Below is a small trained network, with its code and all its weights. Each question gives an input and a class and asks what happens when units are switched off, that is, made to give their printed mean instead of their output.

import numpy as np


def w(rows, s, z=0):
    codes = np.array(rows[::2]) - 128.0
    scale = np.full(codes.shape[1], s)
    scale[-1] = z or s
    return codes * scale


def norm(h):
    return h / np.sqrt((h * h).mean(-1, keepdims=True) + 1e-5)


def f(y):
    return y / 2 * (1 + np.tanh(0.7978845608 * (y + 0.044715 * y**3)))


def log_softmax(a):
    a = a - a.max(-1, keepdims=True)
    return a - np.log(np.exp(a).sum(-1, keepdims=True))


def net(x, mask):
    res = np.array(x, float).reshape(1, 3) / 4 @ E
    u = 0
    for l in range(2):
        y = f(norm(res) @ A[l][:, :-1].T + A[l][:, -1])
        res = res + np.where(mask[u : u + 4], y, B[l][:, -1]) @ B[l][:, :-1]
        u += 4
    return log_softmax(norm(res)[-1] @ U[:, :-1].T + U[:, -1])


A, B = {}, {}
E = w([
[107,141,165,118,249,115,165,145,96,197],'x0',
[155,195,169,219,100,78,135,148,122,111],'x1',
[124,107,47,232,85,128,121,105,194,85],'x2',
],0.011)
A[0] = w([
[119,104,68,60,9,137,109,115,141,110,2],'L0N0',
[147,119,136,30,160,115,108,71,114,99,69],'L0N1',
[129,120,115,89,112,126,121,118,123,122,116],'L0N2',
[140,132,180,28,21,124,124,117,122,127,47],'L0N3',
],0.014,0.0063)
B[0] = w([
[228,10,222,109,148,228,143,51,147,78,254],'L0N0',
[105,129,118,133,84,137,158,191,183,157,242],'L0N1',
[141,105,112,33,220,82,74,57,50,134,159],'L0N2',
[85,188,107,134,125,113,70,145,50,83,242],'L0N3',
],0.014,0.0077)
A[1] = w([
[70,78,54,10,181,142,128,155,117,181,18],'L1N0',
[137,141,120,136,166,68,113,107,122,131,68],'L1N1',
[85,84,2,98,208,88,92,68,163,116,69],'L1N2',
[158,112,93,83,78,101,122,86,134,156,3],'L1N3',
],0.014,0.003)
B[1] = w([
[91,123,130,127,125,135,136,155,183,146,252],'L1N0',
[151,111,126,70,116,134,135,118,122,122,137],'L1N1',
[151,128,103,146,116,143,146,108,75,134,168],'L1N2',
[157,133,251,115,118,226,167,147,62,165,125],'L1N3',
],0.02,0.012)
U = w([
[155,81,57,187,164,170,230,103,79,213,111],'0',
[93,195,165,69,128,96,35,183,25,66,109],'1',
[150,102,110,105,127,67,104,111,136,146,3],'2',
[173,141,48,237,71,55,128,115,198,65,216],'3',
[65,105,149,76,160,142,175,209,215,220,219],'4',
[212,3,159,105,91,204,84,50,151,40,200],'5',
[143,124,130,111,118,106,89,74,140,184,15],'6',
[214,188,245,118,233,29,212,162,79,185,89],'7',
],0.012,0.0042)

Each question gives the input, the list of numbers given to net, and the class t.
The units are the neurons (one row each of A and B). Each row of codes is followed by its name. A weight is (code - 128) times the scale printed after its matrix; where a second scale follows, it is the last column's (A, B and U).
mask holds one flag per neuron, layer by layer. A switched-off neuron (its flag False) gives its mean, the last column of its row in B, instead of its output. The means were averaged over made-up inputs and are rounded, as every weight is.
A unit's drop is (log p(t) with every unit on - log p(t) with that unit switched off) / (log p(t) with every unit on - log p(t) with every unit switched off).
The circuit of an input: a set's keep is (log p(t) with only the set's units on - log p(t) with every unit switched off) / (log p(t) with every unit on - log p(t) with every unit switched off). Starting from all 8 units, units are removed one at a time, each time the one whose removal leaves the highest keep (on an exact tie, the one counted first), for as long as the keep stays at least 0.8.
circuit, biggest first: the units of the circuit, biggest drop first
top k neurons: the k neurons with the biggest drops, biggest first
k most important neurons of layer l: the k neurons of layer l with the biggest drops, biggest first
drop when u is switched off: that unit's drop, to one decimal
input [1,4,0], class 7: circuit, biggest first : [L1N0; L0N0; L0N3]
input [3,-7,4], class 0: circuit, biggest first : [L1N2]
input [1,2,-5], class 1: top 2 neurons : [L1N0; L0N2]
input [7,5,5], class 7: circuit, biggest first : [L1N0; L0N0; L1N1]
input [4,1,6], class 0: top 2 neurons : [L0N0; L0N1]
input [6,1,2], class 7: 3 most important neurons of layer 0 : [L0N1; L0N2; L0N0]
input [4,-2,2], class 0: circuit, biggest first : [L1N2; L0N0]
input [6,4,4], class 7: circuit, biggest first : [L1N0; L0N1; L0N0; L0N3]
input [8,4,6], class 7: circuit, biggest first : [L1N0; L0N0; L1N1]
input [-3,-5,-7], class 4: top 2 neurons : [L0N1; L1N0]
input [7,1,3], class 7: top 4 neurons : [L1N0; L0N2; L0N1; L0N0]
input [3,-2,5], class 0: top 3 neurons : [L0N0; L1N2; L0N1]
input [0,5,-1], class 7: top 2 neurons : [L1N0; L0N0]
input [-4,-4,-8], class 1: circuit, biggest first : [L0N3]
input [-2,-2,-8], class 1: top 2 neurons : [L0N3; L0N0]
input [8,-1,4], class 0: top 2 neurons : [L0N1; L1N2]
input [1,7,0], class 7: 3 most important neurons of layer 0 : [L0N1; L0N3; L0N0]
input [8,3,3], class 7: top 2 neurons : [L1N0; L0N1]
input [3,-2,7], class 0: top 3 neurons : [L1N2; L0N0; L0N1]
input [-7,6,4], class 5: circuit, biggest first : [L0N0]
input [-1,4,-7], class 1: drop when L0N3 is switched off : 0.1
input [-5,3,6], class 5: drop when L0N0 is switched off : 0.2
input [4,-4,4], class 0: drop when L0N1 is switched off : 0.4
input [-2,7,-7], class 1: drop when L0N3 is switched off : 0.1
